x =
[[44,25,-19,-50,1,-4,-31,-20,5,2,5,-2,15,-45,-4,-21],
[32,-45,25,59,63,5,41,3,52,7,-15,-19,-13,10,27,33],
[40,-31,27,23,27,-5,38,1,31,-18,0,-2,-6,-2,22,38],
[42,25,14,37,46,-26,7,-17,-5,-24,-5,61,-8,15,45,25]]
Indices start at 1.
The entry directly below 59 is 23
Report the maximum.
A: 63
The entry in row 1 and column 1 is 44
Report the entry just right of 41.
A: 3
The top entry of the column that holds the smallest entry -> -50
The top-right entry: -21
The entry at row 1, column 3 is -19
Report the bottom-right entry.
A: 25
Report the entry in row 3 and column 1.
A: 40
The entry directly below the smallest entry: 59
Report the entry directly below the largest entry.
A: 27
The top entry of the column that holds the largest entry -> 1
Report the entry just right of 14.
A: 37
The entry at row 1, column 2 is 25
The entry just right of 31 -> -18
Report the entry just left of 59.
A: 25
Report the entry at row 2, column 1.
A: 32
The entry just left of -24 is -5
Report the entry just right of the largest entry.
A: 5
The entry in the bottom-left corner -> 42
The entry directly above 14 -> 27
The entry just left of -6 -> -2
The entry just right of 3 -> 52
The entry just left of -15 is 7

B =
[[-23,12,-21,16,-22,-7,17,19,0,-21,-1,-25,-3,-15],
[6,-4,0,-13,-5,8,-29,-10,-12,23,-5,-34,-9,12],
[-28,-4,-6,0,-1,-9,19,7,11,-26,4,9,8,-12],
[19,-12,15,27,-12,3,-9,-26,25,34,-6,-17,50,-6],
[12,10,-14,5,2,-22,-29,-9,-32,12,-16,-17,2,26],
[15,13,-24,0,-18,-13,-15,2,-27,-7,-16,-19,-32,-12]]
What is the largest entry? 50
The smallest entry in the last row: -32
The largest entry in the first column is 19
What is the second largest entry? 34
The largest entry in the last column -> 26
The last entry in the row that holds the largest entry is -6
The top-right entry -> -15
What is the bottom-right entry? -12
What is the entry just left of 26? 2
The third entry, reading row by row -> -21
What is the first entry in reading order? -23
The bottom entry of the column that holds the smallest entry -> -19
What is the fifth entry, reading row by row? -22
The bottom-left entry is 15
What is the entry directly below 27? 5
The 4th entry, reading row by row: 16
What is the last entry in the row that holds the smallest entry? 12
What is the smallest entry in the first row? -25
The second entry, reading row by row -> 12
The entry just left of 11: 7
The entry just left of the smallest entry: -5
The entry directly above the largest entry -> 8
What is the entry directly below 11? 25
The smallest entry in the first column -> -28
What is the entry just right of -27? -7
What is the third largest entry? 27
The 4th-last entry, reading row by row: -16
What is the entry just left of 4? -26

Read these off the matrix that follows.
1) What is the largest entry in the last row?
2) What is the last entry of the largest entry's row?
3) What is the entry in the top-left corner?
4) What is the entry in the bottom-left corner?
5) What is the entry directly above -1?
6) What is the entry just right of the largest entry?
7) What is the entry directly above -19?
[[-64,5,-53,-28],
[-32,-1,-24,-24],
[-25,3,-19,-22]]
1) 3
2) -28
3) -64
4) -25
5) 5
6) -53
7) -24

X =
 0.90  -0.52   0.67  -0.54
 1.39   0.84   1.36   1.20
 0.22  -0.08   0.33  -0.49
 0.49   0.67  -0.65  -1.32
-0.22   0.34  -0.51   0.32
Rows and columns are numbered from 1.
The entry at row 2, column 1: 1.39
The entry just left of -0.52: 0.90
Find the entry at row 1, column 3.
A: 0.67
Find the entry in the bottom-left corner.
A: -0.22
The bottom entry of the column that holds the smallest entry -> 0.32
The entry directly above 0.34 -> 0.67
The top-right entry -> -0.54
Find the entry just right of -0.08.
A: 0.33
Find the entry just right of 0.22.
A: -0.08
Find the entry just left of 1.36.
A: 0.84
The entry just left of -1.32: -0.65

Read these off the table that follows.
1) The first entry in reading order?
2) The entry directly below the smallest entry?
3) The 2nd entry on the main diagonal?
4) The entry just right of the smallest entry?
5) The second smallest entry?
6) The bottom-right entry?
7) The first entry on the diagonal from the top-right corner?
8) The second entry on the diagonal from the top-right corner?
[[-37  19 -24  -3  11  -5  -6  23]
 [-15 -21 -26  45 -22 -11  16 -10]
 [-43  23 -19 -11  16 -11 -14  25]
 [-27 -22  12   8 -33 -54 -33 -19]
 [-17  26  20 -55  29   2 -44  25]
 [ 29  -5  26 -13 -11   6  -8 -23]
 [ 30  -8  20  -7   2  20   9 -19]
 [-19  17 -30   5  19   8   5  18]
 [  8  23  -3 -22  28  32   4  24]
 [  2  18 -24  -3  27  45  21  21]
 [ 25 -16  11  16  -6  17  20 -16]
 [ 31 -19  30   5 -19  -3   4 -30]]
1) -37
2) -13
3) -21
4) 29
5) -54
6) -30
7) 23
8) 16
